Below is a small trained network, with its code and all its weights. Each question gives an input and a class and asks what happens when units are switched off, that is, made to give their printed mean instead of their output.

import numpy as np


def w(rows, s, z=0):
    codes = np.array(rows[::2]) - 128.0
    scale = np.full(codes.shape[1], s)
    scale[-1] = z or s
    return codes * scale


def f(y):
    return y / 2 * (1 + np.tanh(0.7978845608 * (y + 0.044715 * y**3)))


def log_softmax(a):
    a = a - a.max(-1, keepdims=True)
    return a - np.log(np.exp(a).sum(-1, keepdims=True))


def net(x, mask):
    res = np.array(x, float).reshape(1, 4) / 4 @ E
    y = f(res @ A[0][:, :-1].T + A[0][:, -1])
    res = res + np.where(mask, y, B[0][:, -1]) @ B[0][:, :-1]
    return log_softmax(res[-1] @ U[:, :-1].T + U[:, -1])


A, B = {}, {}
E = w([
[135,12,229,162,98,112,43,42],'x0',
[145,124,118,72,198,139,143,110],'x1',
[114,83,119,175,208,10,57,239],'x2',
[120,117,134,120,158,142,153,131],'x3',
],0.011)
A[0] = w([
[138,96,110,158,141,133,108,94,24],'n1',
[120,151,106,142,138,143,131,134,85],'n2',
[147,111,117,139,159,105,84,171,163],'n3',
[133,153,116,115,98,185,147,75,171],'n4',
[130,92,123,106,114,122,138,134,65],'n5',
[131,183,100,113,135,144,119,191,28],'n6',
[135,11,178,132,139,131,58,99,43],'n7',
[132,217,84,107,135,140,146,222,9],'n8',
[140,165,136,125,93,201,166,59,161],'n9',
[135,85,144,126,134,128,91,101,31],'n10',
[148,141,116,127,134,135,120,111,101],'n11',
[150,97,158,109,118,121,111,119,30],'n12',
[127,66,120,144,204,52,63,254,116],'n13',
[130,123,109,129,139,94,101,136,149],'n14',
[127,162,110,128,134,124,152,142,3],'n15',
[124,156,120,101,109,168,97,90,142],'n16',
[127,129,98,97,123,145,96,119,79],'n17',
[108,54,132,121,131,113,85,84,39],'n18',
],0.019,0.0029)
B[0] = w([
[158,156,72,48,219,150,197,114,147],'n1',
[158,77,156,120,213,162,189,111,145],'n2',
[118,89,200,82,112,208,149,103,176],'n3',
[117,108,115,31,94,109,93,132,187],'n4',
[119,167,80,184,53,158,102,168,129],'n5',
[136,135,172,254,134,93,149,138,178],'n6',
[160,171,129,253,172,73,155,130,221],'n7',
[137,184,83,188,245,89,199,133,218],'n8',
[109,70,162,78,60,169,81,147,204],'n9',
[134,186,116,157,151,91,144,136,165],'n10',
[67,95,114,118,160,130,130,137,132],'n11',
[142,141,95,133,178,134,164,139,153],'n12',
[115,72,136,10,19,147,58,122,251],'n13',
[81,132,136,132,104,164,91,136,154],'n14',
[164,190,115,208,93,107,87,81,155],'n15',
[127,93,160,118,91,133,102,105,161],'n16',
[85,107,126,125,110,136,165,198,131],'n17',
[99,159,104,166,197,136,188,151,181],'n18',
],0.014,0.032)
U = w([
[112,95,127,2,25,168,46,109,253],'0',
[163,239,70,233,198,92,195,116,3],'1',
],0.0077,0.0018)

Each question gives the input, the list of numbers given to net, and the class t.
The units are the neurons (one row each of A and B). Each row of codes is followed by its name. A weight is (code - 128) times the scale printed after its matrix; where a second scale follows, it is the last column's (A, B and U).
mask holds one flag per neuron, in row order. A switched-off neuron (its flag False) gives its mean, the last column of its row in B, instead of its output. The means were averaged over made-up inputs and are rounded, as every weight is.
A unit's drop is (log p(t) with every unit on - log p(t) with that unit switched off) / (log p(t) with every unit on - log p(t) with every unit switched off).
The circuit of an input: a set's keep is (log p(t) with only the set's units on - log p(t) with every unit switched off) / (log p(t) with every unit on - log p(t) with every unit switched off). Starting from the 12 units with the biggest drops (on a tie, the unit counted first), units are removed one at a time, each time the one whose removal leaves the highest keep (on an exact tie, the one counted first), for as long as the keep stays at least 0.8.
units of the circuit, in order: the units of the circuit, biggest drop first
top k neurons: the k neurons with the biggest drops, biggest first
drop of u: that unit's drop, to one decimal
input [-5,7,7,5], class 0: units of the circuit, in order -> (n13)
input [-2,-4,2,-6], class 0: top 2 neurons -> (n7, n18)
input [4,-2,-3,1], class 1: top 2 neurons -> (n13, n7)
input [6,7,-5,6], class 1: top 3 neurons -> (n13, n7, n18)
input [-6,-2,-7,-5], class 0: top 2 neurons -> (n9, n4)
input [-2,-1,2,-5], class 0: top 2 neurons -> (n7, n18)
input [8,4,-6,-1], class 1: top 2 neurons -> (n7, n13)
input [6,-4,-3,7], class 1: drop of n1 -> 0.0
input [-5,7,8,-1], class 0: drop of n13 -> 4.9
input [-2,8,2,-7], class 0: drop of n7 -> 5.1
input [0,7,4,5], class 0: drop of n16 -> 0.0
